Below are the code and all the weights of a small trained network. Each question names an input and a class and asks about switching units off, where a switched-off unit gives its printed mean instead of its output.

import numpy as np


def w(rows, s, z=0):
    codes = np.array(rows[::2]) - 128.0
    scale = np.full(codes.shape[1], s)
    scale[-1] = z or s
    return codes * scale


def norm(h):
    return h / np.sqrt((h * h).mean(-1, keepdims=True) + 1e-5)


def f(y):
    return np.maximum(y, 0)


def log_softmax(a):
    a = a - a.max(-1, keepdims=True)
    return a - np.log(np.exp(a).sum(-1, keepdims=True))


def net(x, mask):
    res = np.array(x, float).reshape(1, 8) / 4 @ E
    u = 0
    for l in range(4):
        y = f(norm(res) @ A[l][:, :-1].T + A[l][:, -1])
        res = res + np.where(mask[u : u + 3], y, B[l][:, -1]) @ B[l][:, :-1]
        u += 3
    return log_softmax(norm(res)[-1] @ U[:, :-1].T + U[:, -1])


A, B = {}, {}
E = w([
[101,136,109,70,61,132,46,106,123],'x0',
[132,114,82,88,171,66,147,118,108],'x1',
[49,146,135,135,124,118,132,76,140],'x2',
[126,166,138,144,37,188,185,134,173],'x3',
[84,96,254,166,114,80,142,174,197],'x4',
[145,144,186,193,153,67,96,110,214],'x5',
[243,122,133,155,123,115,123,67,171],'x6',
[88,208,55,107,232,71,166,219,96],'x7',
],0.0067)
A[0] = w([
[143,79,98,155,182,68,110,81,172,249],'0.n1',
[122,220,136,231,188,166,184,187,176,251],'0.n2',
[38,68,254,189,40,78,168,165,141,123],'0.n3',
],0.0045,0.0014)
B[0] = w([
[97,148,153,228,68,108,101,109,88,206],'0.n1',
[131,191,169,134,189,244,224,132,161,249],'0.n2',
[164,175,101,139,167,142,146,167,115,252],'0.n3',
],0.011,0.0041)
A[1] = w([
[95,136,114,30,203,137,94,102,46,4],'1.n1',
[3,155,129,38,161,67,132,118,76,116],'1.n2',
[188,78,117,142,39,121,208,44,149,114],'1.n3',
],0.0049,0.0012)
B[1] = w([
[22,42,194,79,177,176,138,205,84,237],'1.n1',
[128,199,32,77,116,240,72,152,229,251],'1.n2',
[157,101,89,35,58,76,99,229,1,244],'1.n3',
],0.008,0.0027)
A[2] = w([
[150,66,129,219,125,68,193,112,122,46],'2.n1',
[124,125,254,87,132,152,166,169,119,32],'2.n2',
[43,121,60,74,122,106,130,153,158,3],'2.n3',
],0.0086,0.0013)
B[2] = w([
[140,155,105,105,99,5,89,118,136,203],'2.n1',
[100,36,112,126,159,147,140,133,177,254],'2.n2',
[92,113,162,127,170,151,91,30,148,244],'2.n3',
],0.015,0.0038)
A[3] = w([
[184,105,50,229,1,234,134,103,122,87],'3.n1',
[108,96,109,195,129,153,184,118,58,165],'3.n2',
[138,131,160,86,154,163,175,242,179,250],'3.n3',
],0.0074,0.0011)
B[3] = w([
[118,97,118,85,145,6,140,116,197,221],'3.n1',
[130,94,118,139,138,103,154,226,125,173],'3.n2',
[173,80,87,132,47,126,127,118,123,253],'3.n3',
],0.013,0.0057)
U = w([
[157,93,146,55,65,36,126,117,150,84],'0',
[129,84,125,200,110,221,227,177,205,247],'1',
[9,162,112,100,160,255,63,67,117,55],'2',
[159,202,175,232,141,125,121,85,116,61],'3',
],0.009,0.0016)

Each question gives the input, the list of numbers given to net, and the class t.
The units are the neurons (one row each of A and B). Each row of codes is followed by its name. A weight is (code - 128) times the scale printed after its matrix; where a second scale follows, it is the last column's (A, B and U).
mask holds one flag per neuron, layer by layer. A switched-off neuron (its flag False) gives its mean, the last column of its row in B, instead of its output. The means were averaged over made-up inputs and are rounded, as every weight is.
A unit's drop is (log p(t) with every unit on - log p(t) with that unit switched off) / (log p(t) with every unit on - log p(t) with every unit switched off).
The circuit of an input: a set's keep is (log p(t) with only the set's units on - log p(t) with every unit switched off) / (log p(t) with every unit on - log p(t) with every unit switched off). Starting from all 12 units, units are removed one at a time, each time the one whose removal leaves the highest keep (on an exact tie, the one counted first), for as long as the keep stays at least 0.8.
units of the circuit, in order: the units of the circuit, biggest drop first
k most important neurons: the k neurons with the biggest drops, biggest first
k most important neurons of layer l: the k neurons of layer l with the biggest drops, biggest first
drop when u is switched off: that unit's drop, to one decimal
input [-1,4,-4,1,5,-7,-6,6], class 2: units of the circuit, in order => [2.n3, 1.n2]
input [7,-7,1,-3,-7,7,-7,-6], class 0: units of the circuit, in order => [3.n1, 2.n3]
input [0,-2,8,-2,-5,3,6,4], class 3: 2 most important neurons => [0.n1, 1.n2]
input [-7,1,2,0,3,-1,-1,-7], class 0: 4 most important neurons => [2.n1, 0.n2, 1.n2, 1.n1]
input [-7,-6,8,-6,-6,-2,-6,-8], class 1: 4 most important neurons => [3.n2, 2.n3, 0.n1, 1.n1]
input [0,8,2,-4,-6,7,3,5], class 3: units of the circuit, in order => [0.n1, 3.n1]
input [8,3,8,-3,4,8,7,-2], class 3: units of the circuit, in order => [3.n1, 0.n1]
input [-1,8,-4,4,-6,-4,-1,0], class 2: 2 most important neurons => [2.n3, 0.n2]
input [0,-8,-2,7,3,-5,-7,-4], class 0: 2 most important neurons => [3.n1, 3.n3]
input [0,8,8,7,7,-3,-7,5], class 2: units of the circuit, in order => [2.n3]
input [-1,6,0,4,-1,3,7,8], class 3: 2 most important neurons of layer 2 => [2.n2, 2.n1]
input [-4,7,7,-1,2,-8,1,6], class 2: drop when 2.n3 is switched off => 0.2
input [3,-8,4,1,-6,-1,1,-5], class 0: drop when 3.n1 is switched off => 0.2
input [-5,2,7,7,7,1,6,-6], class 0: units of the circuit, in order => [2.n1]
input [0,3,3,4,-2,7,-4,-8], class 0: drop when 0.n2 is switched off => 0.1
input [-3,7,1,0,-7,5,-2,6], class 2: drop when 2.n3 is switched off => 0.2
